Here is a tiny trained network, its code and every weight. The questions are about switching its units off for an input and a target symbol, where a switched-off unit gives its printed mean instead of its output.

import numpy as np


def w(rows, s, z=0):
    codes = np.array(rows[::2]) - 128.0
    scale = np.full(codes.shape[1], s)
    scale[-1] = z or s
    return codes * scale


def f(y):
    return np.maximum(y, 0)


def softmax(a):
    e = np.exp(a - a.max(-1, keepdims=True))
    return e / e.sum(-1, keepdims=True)


def log_softmax(a):
    a = a - a.max(-1, keepdims=True)
    return a - np.log(np.exp(a).sum(-1, keepdims=True))


def net(x, mask):
    ids = ['γεζλστφψ'.index(c) for c in x.split()]
    T = len(ids)
    res = E[ids] + P[:T]
    q, k, v = (res @ M[0].T for M in (Q, K, V))
    z = softmax(np.where(np.tri(T) > 0, q @ k.T / 3**0.5, -1e9)) @ v
    res = res + np.where(mask[0], z, O[0][:, -1]) @ O[0][:, :-1]
    y = f(res @ A[0][:, :-1].T + A[0][:, -1])
    res = res + np.where(mask[1:17], y, B[0][:, -1]) @ B[0][:, :-1]
    return log_softmax(res[-1] @ U[:, :-1].T + U[:, -1])


Q, K, V, O, A, B = {}, {}, {}, {}, {}, {}
E = w([
[56,105,170,187,112,71,128,159,107,117],'γ',
[52,131,74,131,58,99,21,115,199,165],'ε',
[62,104,148,162,90,198,111,59,167,131],'ζ',
[216,91,44,180,53,99,182,122,124,166],'λ',
[250,175,88,83,82,54,103,79,97,110],'σ',
[137,92,134,153,173,63,175,57,76,121],'τ',
[139,136,231,101,129,48,136,112,214,163],'φ',
[178,115,97,128,207,164,28,180,101,112],'ψ',
],0.02)
P = w([
[113,96,124,127,111,76,113,150,103,6],'0',
[146,89,136,146,111,99,120,154,148,70],'1',
[142,104,130,152,117,114,121,137,158,87],'2',
[139,110,130,151,122,123,116,132,153,113],'3',
[138,122,123,151,126,131,109,126,144,131],'4',
[132,138,119,157,129,139,109,121,134,144],'5',
[130,149,111,159,132,142,108,118,126,160],'6',
[125,164,104,161,137,149,105,115,116,173],'7',
[118,172,97,164,141,150,107,116,107,190],'8',
],0.017)
Q[0] = w([
[73,140,184,51,248,154,116,157,138,76],'head 1',
[164,155,142,64,139,145,186,227,126,129],'head 1',
[211,153,110,129,152,109,159,107,80,110],'head 1',
],0.012)
K[0] = w([
[152,2,97,123,92,127,146,178,177,25],'head 1',
[68,30,127,180,141,75,89,120,85,53],'head 1',
[103,120,47,222,182,172,137,140,108,231],'head 1',
],0.0097)
V[0] = w([
[177,99,71,181,168,190,72,180,80,123],'head 1',
[255,136,126,71,212,49,76,60,79,143],'head 1',
[161,209,109,83,115,106,17,161,166,100],'head 1',
],0.0066)
O[0] = w([
[141,26,247,126,113,107,153,121,132,130,109],'head 1',
[125,154,114,100,144,182,226,169,155,86,250],'head 1',
[128,60,74,90,175,103,136,112,155,181,117],'head 1',
],0.014,0.0025)
A[0] = w([
[140,176,81,117,100,143,91,132,168,238,98],'neuron 1',
[168,68,113,101,102,126,206,144,173,165,99],'neuron 2',
[43,120,207,184,87,86,164,122,94,104,162],'neuron 3',
[179,75,178,115,77,118,166,70,120,164,149],'neuron 4',
[169,143,235,166,122,75,75,101,78,142,8],'neuron 5',
[77,104,121,148,162,111,205,111,152,124,147],'neuron 6',
[106,95,200,118,192,138,94,134,162,201,70],'neuron 7',
[225,177,38,130,95,94,147,101,118,123,70],'neuron 8',
[128,188,77,122,205,74,122,219,138,140,137],'neuron 9',
[121,109,114,175,124,44,93,254,165,118,101],'neuron 10',
[176,147,150,140,84,83,165,102,21,96,133],'neuron 11',
[124,100,65,127,73,27,147,123,142,96,126],'neuron 12',
[138,155,102,98,168,109,73,155,100,23,4],'neuron 13',
[103,143,123,158,118,135,137,73,173,88,161],'neuron 14',
[109,76,223,89,165,36,161,94,145,185,187],'neuron 15',
[36,154,74,110,155,152,89,82,107,79,66],'neuron 16',
],0.0083,0.0036)
B[0] = w([
[179,61,125,110,176,126,106,203,60,74,226],'neuron 1',
[152,137,67,193,164,153,178,21,140,71,202],'neuron 2',
[73,112,52,148,209,117,101,136,76,27,254],'neuron 3',
[137,61,159,71,158,105,39,153,126,96,210],'neuron 4',
[85,67,150,21,57,248,202,111,152,148,215],'neuron 5',
[165,106,161,2,138,115,144,191,150,159,226],'neuron 6',
[25,184,110,210,135,113,121,124,192,103,192],'neuron 7',
[6,149,164,83,98,74,136,118,128,102,214],'neuron 8',
[148,90,191,171,73,195,155,40,132,90,199],'neuron 9',
[140,200,74,109,51,149,124,122,5,96,196],'neuron 10',
[140,118,208,172,139,108,79,166,217,134,244],'neuron 11',
[104,145,149,86,191,113,113,184,216,147,219],'neuron 12',
[238,107,49,85,86,168,120,51,122,180,176],'neuron 13',
[159,150,115,134,139,102,78,144,131,186,217],'neuron 14',
[167,218,95,187,4,116,169,137,61,187,236],'neuron 15',
[178,181,194,180,94,139,144,141,218,212,212],'neuron 16',
],0.0069,0.0082)
U = w([
[61,150,66,121,120,119,137,124,71,69,84],'γ',
[125,113,77,108,147,61,97,126,121,153,180],'ε',
[93,88,154,159,112,114,106,30,158,104,223],'ζ',
[136,80,198,52,63,140,125,220,128,141,37],'λ',
[92,84,95,83,112,146,153,147,144,111,4],'σ',
[154,114,195,158,204,81,97,166,169,75,235],'τ',
[166,205,148,157,3,138,153,150,170,135,88],'φ',
[254,98,102,144,82,148,107,91,72,99,125],'ψ',
],0.0083,0.0026)

Each question gives the input, a string of symbols that net reads in full, and the target symbol t.
The units are the heads (3 rows each of Q, K, V and O) and the neurons (one row each of A and B). Each row of codes is followed by its name. A weight is (code - 128) times the scale printed after its matrix; where a second scale follows, it is the last column's (O, A, B and U).
mask holds one flag per unit, heads first, then neurons. A switched-off unit (its flag False) gives its mean, the last column of its rows in O or B, instead of its output. The means were averaged over made-up inputs and are rounded, as every weight is.
A unit's drop is (log p(t) with every unit on - log p(t) with that unit switched off) / (log p(t) with every unit on - log p(t) with every unit switched off).
The circuit of an input: a set's keep is (log p(t) with only the set's units on - log p(t) with every unit switched off) / (log p(t) with every unit on - log p(t) with every unit switched off). Starting from the 12 units with the biggest drops (on a tie, the unit counted first), units are removed one at a time, each time the one whose removal leaves the highest keep (on an exact tie, the one counted first), for as long as the keep stays at least 0.8.
circuit, biggest first: the units of the circuit, biggest drop first
top k neurons: the k neurons with the biggest drops, biggest first
drop of u: that unit's drop, to one decimal
input ζ τ ε φ τ τ τ τ, target τ: circuit, biggest first	[head 1; neuron 11; neuron 15]
input τ σ τ τ γ τ φ τ, target φ: circuit, biggest first	[head 1; neuron 3]
input σ ε τ ψ τ, target ψ: top 3 neurons	[neuron 15; neuron 2; neuron 8]
input τ ε τ, target ε: top neuron	[neuron 15]
input γ τ σ λ, target σ: circuit, biggest first	[head 1; neuron 8]
input λ ψ τ λ τ, target λ: circuit, biggest first	[head 1; neuron 5]
input τ λ ε τ ζ ψ τ φ ζ, target φ: top 3 neurons	[neuron 16; neuron 3; neuron 4]
input ζ τ φ τ λ τ ε σ γ, target σ: top 2 neurons	[neuron 6; neuron 2]
input τ ζ τ ζ τ λ γ λ, target ζ: top 4 neurons	[neuron 2; neuron 6; neuron 8; neuron 1]
input τ τ τ ζ λ σ ε λ, target ε: top 2 neurons	[neuron 8; neuron 12]
input ε τ ε λ τ φ σ, target γ: top 2 neurons	[neuron 8; neuron 2]
input ε ζ ζ ζ φ τ λ φ λ, target γ: circuit, biggest first	[neuron 8; head 1]
input λ ψ λ τ τ γ, target γ: top 2 neurons	[neuron 3; neuron 10]
input γ τ ψ, target ψ: circuit, biggest first	[neuron 13]
input ζ ε λ, target ε: top 2 neurons	[neuron 12; neuron 8]
input ε σ σ, target σ: top 2 neurons	[neuron 8; neuron 12]
input γ ψ τ ψ τ γ, target γ: drop of neuron 3	1.0
input τ ζ ζ ζ τ ε ζ σ, target λ: drop of neuron 4	0.0
input τ γ τ τ, target τ: drop of neuron 5	0.2
input σ λ τ ψ ζ ε λ τ γ, target σ: drop of neuron 6	0.3
input σ φ λ γ τ ε τ, target ε: top neuron	[neuron 9]
